Below is a small trained network, with its code and all its weights. Each question gives an input and a class and asks what happens when units are switched off, that is, made to give their printed mean instead of their output.

import numpy as np


def w(rows, s, z=0):
    codes = np.array(rows[::2]) - 128.0
    scale = np.full(codes.shape[1], s)
    scale[-1] = z or s
    return codes * scale


def f(y):
    return y / 2 * (1 + np.tanh(0.7978845608 * (y + 0.044715 * y**3)))


def log_softmax(a):
    a = a - a.max(-1, keepdims=True)
    return a - np.log(np.exp(a).sum(-1, keepdims=True))


def net(x, mask):
    res = np.array(x, float).reshape(1, 4) / 4 @ E
    y = f(res @ A[0][:, :-1].T + A[0][:, -1])
    res = res + np.where(mask, y, B[0][:, -1]) @ B[0][:, :-1]
    return log_softmax(res[-1] @ U[:, :-1].T + U[:, -1])


A, B = {}, {}
E = w([
[204,213,114,80,102,199,171,216,183,114,183,170],'x0',
[63,204,98,104,60,212,1,79,153,202,164,117],'x1',
[160,58,137,99,90,107,126,162,213,136,233,159],'x2',
[96,109,178,67,99,80,156,95,158,68,197,155],'x3',
],0.0086)
A[0] = w([
[137,176,169,59,71,189,146,178,171,120,197,162,160],'n0',
[133,219,52,190,171,198,124,139,91,160,68,103,162],'n1',
[173,97,64,189,108,113,69,207,235,183,180,126,157],'n2',
[128,55,166,114,194,43,192,160,77,71,95,133,146],'n3',
[78,95,109,135,111,97,45,103,115,129,145,112,115],'n4',
[41,89,155,118,107,80,97,2,127,129,158,86,115],'n5',
[90,155,105,124,130,143,80,88,103,179,84,84,252],'n6',
[92,189,85,153,113,183,94,123,46,191,59,91,154],'n7',
[150,144,113,98,95,167,153,193,169,158,201,151,197],'n8',
[197,169,166,67,60,136,140,149,172,90,172,210,231],'n9',
[163,72,165,113,164,44,228,173,113,35,125,115,162],'n10',
[140,185,121,66,98,157,140,170,220,75,180,178,108],'n11',
],0.0082,0.0023)
B[0] = w([
[90,189,76,73,179,124,87,118,190,98,172,23,244],'n0',
[203,135,165,152,254,215,110,119,113,100,138,94,234],'n1',
[172,79,98,110,97,151,150,137,162,214,156,113,204],'n2',
[166,107,184,186,132,105,175,138,142,58,124,195,236],'n3',
[117,85,153,84,84,103,95,91,122,172,142,164,176],'n4',
[22,171,154,75,37,61,88,45,127,140,122,184,215],'n5',
[102,104,205,94,134,152,83,116,87,140,79,114,210],'n6',
[140,126,205,135,187,196,73,121,81,84,46,81,234],'n7',
[92,143,63,124,148,170,109,179,184,159,177,94,223],'n8',
[96,150,41,131,171,87,138,116,177,84,139,105,243],'n9',
[162,79,140,190,161,60,220,167,181,55,157,175,254],'n10',
[85,201,79,125,148,112,107,90,175,69,175,91,237],'n11',
],0.0085,0.011)
U = w([
[163,131,172,132,175,206,87,148,40,115,56,80,138],'0',
[181,68,132,186,135,52,226,175,152,78,141,202,161],'1',
[73,208,146,120,62,99,214,152,50,100,99,181,3],'2',
[201,45,62,118,75,170,129,215,142,248,158,109,111],'3',
[113,180,8,92,140,126,118,162,183,109,181,65,162],'4',
[62,107,153,69,2,85,64,87,97,158,107,161,156],'5',
],0.0087,0.0035)

Each question gives the input, the list of numbers given to net, and the class t.
The units are the neurons (one row each of A and B). Each row of codes is followed by its name. A weight is (code - 128) times the scale printed after its matrix; where a second scale follows, it is the last column's (A, B and U).
mask holds one flag per neuron, in row order. A switched-off neuron (its flag False) gives its mean, the last column of its row in B, instead of its output. The means were averaged over made-up inputs and are rounded, as every weight is.
A unit's drop is (log p(t) with every unit on - log p(t) with that unit switched off) / (log p(t) with every unit on - log p(t) with every unit switched off).
The circuit of an input: a set's keep is (log p(t) with only the set's units on - log p(t) with every unit switched off) / (log p(t) with every unit on - log p(t) with every unit switched off). Starting from all 12 units, units are removed one at a time, each time the one whose removal leaves the highest keep (on an exact tie, the one counted first), for as long as the keep stays at least 0.8.
units of the circuit, in order: the units of the circuit, biggest drop first
unit that matters most: the unit with the biggest drop
top k neurons: the k neurons with the biggest drops, biggest first
drop of u: that unit's drop, to one decimal
input [-3,-1,1,-3], class 0: top 3 neurons	(n10; n5; n9)
input [-8,-3,0,-3], class 1: unit that matters most	n3
input [-6,5,4,-6], class 5: units of the circuit, in order	(n5; n4)
input [2,1,6,-7], class 3: top 2 neurons	(n2; n5)
input [8,-8,-6,-8], class 1: top 2 neurons	(n10; n3)
input [-2,8,5,4], class 5: top 3 neurons	(n5; n4; n1)
input [-1,-7,-5,-6], class 1: top 2 neurons	(n10; n3)
input [-6,-2,4,-7], class 0: top 3 neurons	(n10; n9; n5)
input [4,-4,2,-4], class 1: top 2 neurons	(n10; n0)
input [-8,4,-8,5], class 5: drop of n5	1.8
input [-4,5,-8,8], class 5: drop of n5	0.1
input [1,-3,-4,-4], class 0: drop of n0	0.0
